Below are the code and all the weights of a small trained network. Each question names an input and a class and asks about switching units off, where a switched-off unit gives its printed mean instead of its output.

import numpy as np


def w(rows, s, z=0):
    codes = np.array(rows[::2]) - 128.0
    scale = np.full(codes.shape[1], s)
    scale[-1] = z or s
    return codes * scale


def norm(h):
    return h / np.sqrt((h * h).mean(-1, keepdims=True) + 1e-5)


def f(y):
    return np.maximum(y, 0)


def log_softmax(a):
    a = a - a.max(-1, keepdims=True)
    return a - np.log(np.exp(a).sum(-1, keepdims=True))


def net(x, mask):
    res = np.array(x, float).reshape(1, 8) / 4 @ E
    u = 0
    for l in range(2):
        y = f(norm(res) @ A[l][:, :-1].T + A[l][:, -1])
        res = res + np.where(mask[u : u + 13], y, B[l][:, -1]) @ B[l][:, :-1]
        u += 13
    return log_softmax(norm(res)[-1] @ U[:, :-1].T + U[:, -1])


A, B = {}, {}
E = w([
[135,133,255,77,173,145,88,133,142],'x0',
[236,108,124,55,141,107,247,114,136],'x1',
[131,181,90,74,147,25,90,160,209],'x2',
[133,137,127,130,125,133,124,134,127],'x3',
[129,130,127,128,126,129,127,129,129],'x4',
[147,164,93,122,214,188,120,33,168],'x5',
[158,55,96,121,124,171,91,156,176],'x6',
[131,136,127,127,124,132,124,131,124],'x7',
],0.0076)
A[0] = w([
[73,140,104,168,166,136,55,77,111,49],'L0N1',
[145,141,143,143,179,224,124,2,121,83],'L0N2',
[125,79,155,176,117,233,152,114,84,1],'L0N3',
[72,254,154,164,170,90,174,3,115,122],'L0N4',
[144,136,207,116,240,140,73,104,148,62],'L0N5',
[155,26,94,104,123,151,59,146,151,36],'L0N6',
[128,81,66,87,150,255,94,137,247,98],'L0N7',
[102,137,108,110,169,40,75,131,154,33],'L0N8',
[136,139,122,112,165,95,72,72,175,94],'L0N9',
[85,151,125,182,196,155,42,78,188,98],'L0N10',
[64,146,109,144,170,131,98,141,82,44],'L0N11',
[105,170,27,210,150,140,175,62,169,136],'L0N12',
[142,187,96,113,134,99,94,65,228,128],'L0N13',
],0.0082,0.0072)
B[0] = w([
[113,121,85,133,64,208,150,96,196,173],'L0N1',
[155,95,111,133,224,212,134,163,160,217],'L0N2',
[32,239,139,202,223,85,192,114,116,171],'L0N3',
[255,104,187,186,114,57,31,41,121,227],'L0N4',
[100,95,59,42,111,155,83,185,26,177],'L0N5',
[142,153,168,167,137,30,64,61,120,158],'L0N6',
[226,147,175,183,110,24,34,24,98,223],'L0N7',
[95,215,96,161,170,98,175,116,127,159],'L0N8',
[114,169,138,179,217,156,171,159,115,175],'L0N9',
[163,111,121,95,66,188,169,89,176,208],'L0N10',
[125,102,132,78,52,157,137,55,174,148],'L0N11',
[125,65,60,47,145,181,89,215,42,254],'L0N12',
[98,179,151,181,226,146,182,170,139,224],'L0N13',
],0.008,0.0066)
A[1] = w([
[145,113,179,192,45,81,120,150,88,93],'L1N1',
[122,146,105,110,143,80,107,146,254,12],'L1N2',
[75,163,138,194,173,148,191,90,113,32],'L1N3',
[226,139,132,60,178,139,236,87,158,1],'L1N4',
[100,87,38,171,107,137,91,113,53,100],'L1N5',
[186,133,149,155,81,65,125,47,65,107],'L1N6',
[47,160,172,180,82,168,68,136,188,74],'L1N7',
[140,39,172,203,154,223,164,68,74,63],'L1N8',
[130,225,89,113,162,102,147,161,167,65],'L1N9',
[34,100,195,156,26,54,180,225,165,76],'L1N10',
[84,116,230,29,162,192,90,114,120,76],'L1N11',
[117,168,223,103,161,151,78,113,133,63],'L1N12',
[50,159,119,108,55,177,128,87,217,76],'L1N13',
],0.0095,0.0059)
B[1] = w([
[168,136,119,137,175,148,76,88,164,202],'L1N1',
[97,191,175,187,146,55,169,127,134,153],'L1N2',
[93,172,153,130,163,129,161,197,150,155],'L1N3',
[69,101,112,113,35,199,156,72,188,218],'L1N4',
[116,113,144,62,105,77,140,162,100,230],'L1N5',
[121,138,112,137,95,57,82,120,204,203],'L1N6',
[142,133,134,85,85,107,204,91,223,187],'L1N7',
[89,203,178,162,142,57,145,173,161,253],'L1N8',
[65,144,188,160,130,122,155,171,88,182],'L1N9',
[183,110,131,141,211,253,111,79,89,223],'L1N10',
[106,93,40,102,118,70,128,201,46,175],'L1N11',
[123,89,79,130,64,104,126,161,98,179],'L1N12',
[90,71,135,108,56,160,196,105,126,154],'L1N13',
],0.012,0.0068)
U = w([
[46,223,212,193,210,89,222,186,162,47],'0',
[218,104,159,125,214,224,108,66,114,236],'1',
[214,117,180,170,80,17,44,62,180,77],'2',
[93,73,48,19,90,85,136,204,23,64],'3',
[59,85,150,73,8,198,209,55,237,2],'4',
],0.017,0.0031)

Each question gives the input, the list of numbers given to net, and the class t.
The units are the neurons (one row each of A and B). Each row of codes is followed by its name. A weight is (code - 128) times the scale printed after its matrix; where a second scale follows, it is the last column's (A, B and U).
mask holds one flag per neuron, layer by layer. A switched-off neuron (its flag False) gives its mean, the last column of its row in B, instead of its output. The means were averaged over made-up inputs and are rounded, as every weight is.
A unit's drop is (log p(t) with every unit on - log p(t) with that unit switched off) / (log p(t) with every unit on - log p(t) with every unit switched off).
The circuit of an input: a set's keep is (log p(t) with only the set's units on - log p(t) with every unit switched off) / (log p(t) with every unit on - log p(t) with every unit switched off). Starting from the 12 units with the biggest drops (on a tie, the unit counted first), units are removed one at a time, each time the one whose removal leaves the highest keep (on an exact tie, the one counted first), for as long as the keep stays at least 0.8.
units of the circuit, in order: the units of the circuit, biggest drop first
most important unit: the unit with the biggest drop
top k neurons: the k neurons with the biggest drops, biggest first
top k neurons in layer l: the k neurons of layer l with the biggest drops, biggest first
drop of u: that unit's drop, to one decimal
input [6,2,0,-5,1,4,5,4], class 3: top 3 neurons : L0N5; L1N11; L0N4
input [6,-8,-6,-8,7,-8,-5,-6], class 1: units of the circuit, in order : L1N10; L1N1
input [-4,0,6,3,-7,-8,-8,7], class 1: top 3 neurons : L1N10; L0N7; L1N8
input [7,-2,-4,7,-4,-7,6,-1], class 1: top 4 neurons : L1N10; L0N12; L0N2; L0N4
input [-1,5,-5,0,-2,6,7,0], class 2: units of the circuit, in order : L0N7
input [-4,-6,-6,1,6,5,2,8], class 0: top 2 neurons : L1N8; L0N3
input [-4,7,6,-5,-7,0,2,6], class 4: top 2 neurons in layer 1 : L1N4; L1N8
input [8,-8,5,-3,1,5,-1,-6], class 3: top 3 neurons : L0N5; L1N11; L1N12
input [-1,5,7,4,-5,7,4,-8], class 0: top 4 neurons : L0N13; L1N9; L1N10; L0N4
input [7,-8,-5,2,2,4,5,8], class 4: top 3 neurons : L0N1; L0N10; L0N12
input [-5,7,-5,-4,-4,3,-7,5], class 2: top 2 neurons : L0N4; L1N6
input [-3,-1,5,-3,-3,5,5,-2], class 0: top 3 neurons in layer 0 : L0N13; L0N4; L0N9
input [0,-4,-7,5,6,-8,1,-1], class 1: top 4 neurons : L1N10; L0N2; L1N1; L0N13
input [8,-5,-2,5,6,-4,-7,-1], class 3: top 2 neurons : L1N11; L0N7
input [-7,8,-3,2,-3,6,-5,-4], class 4: most important unit : L1N4
input [2,8,7,-7,7,6,-7,3], class 4: top 4 neurons : L1N4; L0N7; L1N8; L0N4
input [8,-7,7,-8,3,0,-6,-4], class 3: top 3 neurons : L0N5; L1N12; L1N11
input [-4,-7,8,5,6,-2,1,-2], class 0: top 3 neurons in layer 1 : L1N2; L1N9; L1N4
input [3,-4,3,3,0,-2,-4,-5], class 2: top 3 neurons : L0N4; L1N4; L1N6
input [3,-5,6,-2,-2,-4,5,-7], class 0: units of the circuit, in order : L0N4
input [1,-8,-5,2,-2,4,6,-7], class 4: top 2 neurons in layer 0 : L0N1; L0N10
input [1,-2,4,8,6,-6,6,-2], class 1: top 3 neurons in layer 1 : L1N10; L1N8; L1N1
input [-4,-7,8,6,-8,-5,8,-4], class 0: top 3 neurons in layer 1 : L1N2; L1N9; L1N6
input [8,1,-7,6,-7,7,2,1], class 3: top 3 neurons in layer 1 : L1N11; L1N12; L1N10
input [-7,1,-2,-1,1,1,7,-7], class 2: top 2 neurons in layer 0 : L0N7; L0N6
input [-3,-5,-4,1,0,3,-8,-6], class 2: drop of L0N4 : 2.3
